Below are the code and all the weights of a small trained network. Each question names an input and a class and asks about switching units off, where a switched-off unit gives its printed mean instead of its output.

import numpy as np


def w(rows, s, z=0):
    codes = np.array(rows[::2]) - 128.0
    scale = np.full(codes.shape[1], s)
    scale[-1] = z or s
    return codes * scale


def f(y):
    return np.maximum(y, 0)


def log_softmax(a):
    a = a - a.max(-1, keepdims=True)
    return a - np.log(np.exp(a).sum(-1, keepdims=True))


def net(x, mask):
    res = np.array(x, float).reshape(1, 5) / 4 @ E
    y = f(res @ A[0][:, :-1].T + A[0][:, -1])
    res = res + np.where(mask, y, B[0][:, -1]) @ B[0][:, :-1]
    return log_softmax(res[-1] @ U[:, :-1].T + U[:, -1])


A, B = {}, {}
E = w([
[128,128,129,128,128,129],'x0',
[196,155,128,113,135,237],'x1',
[205,168,99,107,145,60],'x2',
[68,219,104,72,254,138],'x3',
[116,224,95,215,96,134],'x4',
],0.0092)
A[0] = w([
[102,146,104,113,147,142,104],'N1',
[126,109,129,100,128,131,4],'N2',
[179,114,124,137,97,118,90],'N3',
[111,206,105,213,106,121,23],'N4',
[129,126,98,123,98,130,50],'N5',
[183,148,111,106,112,188,60],'N6',
[109,138,144,129,118,158,81],'N7',
[7,67,136,134,130,220,48],'N8',
[97,118,124,134,128,79,78],'N9',
[98,151,121,91,143,147,101],'N10',
[147,152,144,148,128,115,73],'N11',
[143,55,132,168,78,136,73],'N12',
[91,107,127,149,127,62,62],'N13',
[244,155,111,80,165,41,73],'N14',
[121,190,127,184,96,140,38],'N15',
[64,190,122,84,203,133,48],'N16',
[191,143,129,137,149,222,78],'N17',
[156,130,141,166,64,122,115],'N18',
[47,110,124,133,117,31,85],'N19',
[139,37,146,34,163,106,85],'N20',
[155,101,139,97,151,163,78],'N21',
],0.019,0.0043)
B[0] = w([
[141,108,158,154,170,89,167],'N1',
[104,120,117,130,143,161,139],'N2',
[160,151,130,167,153,79,171],'N3',
[19,95,87,108,182,222,198],'N4',
[159,175,115,123,171,129,136],'N5',
[192,126,163,70,94,134,187],'N6',
[119,161,116,101,112,115,145],'N7',
[24,252,150,110,28,85,224],'N8',
[166,116,167,98,105,143,167],'N9',
[170,114,102,178,125,118,174],'N10',
[86,131,131,123,113,140,142],'N11',
[193,135,106,209,175,60,209],'N12',
[191,109,132,71,86,136,180],'N13',
[23,235,145,124,21,81,238],'N14',
[50,80,132,103,195,176,176],'N15',
[224,102,111,235,172,59,248],'N16',
[221,91,143,41,72,145,210],'N17',
[150,111,123,195,160,92,190],'N18',
[236,118,155,43,77,159,221],'N19',
[42,58,82,142,236,228,236],'N20',
[133,88,146,98,163,179,171],'N21',
],0.022,0.016)
U = w([
[166,170,119,199,142,99,91],'0',
[187,146,170,37,63,189,86],'1',
[65,144,105,112,152,220,251],'2',
[66,254,148,123,53,123,95],'3',
],0.0081,0.0033)

Each question gives the input, the list of numbers given to net, and the class t.
The units are the neurons (one row each of A and B). Each row of codes is followed by its name. A weight is (code - 128) times the scale printed after its matrix; where a second scale follows, it is the last column's (A, B and U).
mask holds one flag per neuron, in row order. A switched-off neuron (its flag False) gives its mean, the last column of its row in B, instead of its output. The means were averaged over made-up inputs and are rounded, as every weight is.
A unit's drop is (log p(t) with every unit on - log p(t) with that unit switched off) / (log p(t) with every unit on - log p(t) with every unit switched off).
The circuit of an input: a set's keep is (log p(t) with only the set's units on - log p(t) with every unit switched off) / (log p(t) with every unit on - log p(t) with every unit switched off). Starting from the 12 units with the biggest drops (on a tie, the unit counted first), units are removed one at a time, each time the one whose removal leaves the highest keep (on an exact tie, the one counted first), for as long as the keep stays at least 0.8.
circuit, biggest first: the units of the circuit, biggest drop first
most important unit: the unit with the biggest drop
top k neurons: the k neurons with the biggest drops, biggest first
drop when u is switched off: that unit's drop, to one decimal
input [7,0,7,-3,-5], class 3: circuit, biggest first => [N14]
input [0,7,-8,1,0], class 3: top 3 neurons => [N8, N19, N13]
input [-1,-4,1,-2,-6], class 2: top 2 neurons => [N20, N17]
input [4,1,-7,7,3], class 0: top 3 neurons => [N16, N14, N10]
input [3,-4,5,0,3], class 3: top 4 neurons => [N14, N17, N20, N6]
input [-1,0,8,0,7], class 3: top 3 neurons => [N14, N20, N21]
input [-1,2,6,5,7], class 2: top 3 neurons => [N4, N8, N15]
input [-6,5,-3,7,-8], class 2: top 2 neurons => [N20, N12]
input [8,-3,-1,-7,8], class 2: top 3 neurons => [N4, N15, N16]
input [-6,-7,-1,1,8], class 2: top 4 neurons => [N4, N15, N17, N6]
input [-1,1,7,6,8], class 2: top 3 neurons => [N4, N15, N8]
input [-2,-8,6,-7,-4], class 1: top 3 neurons => [N19, N13, N16]
input [-5,-8,8,4,-5], class 1: top 3 neurons => [N19, N8, N13]
input [7,-6,-2,7,-7], class 0: most important unit => N16
input [8,5,2,-7,-3], class 0: drop when N12 is switched off => 0.4
input [-8,-1,2,8,-3], class 0: drop when N16 is switched off => 0.1
input [0,-1,-1,8,2], class 0: drop when N4 is switched off => 0.0
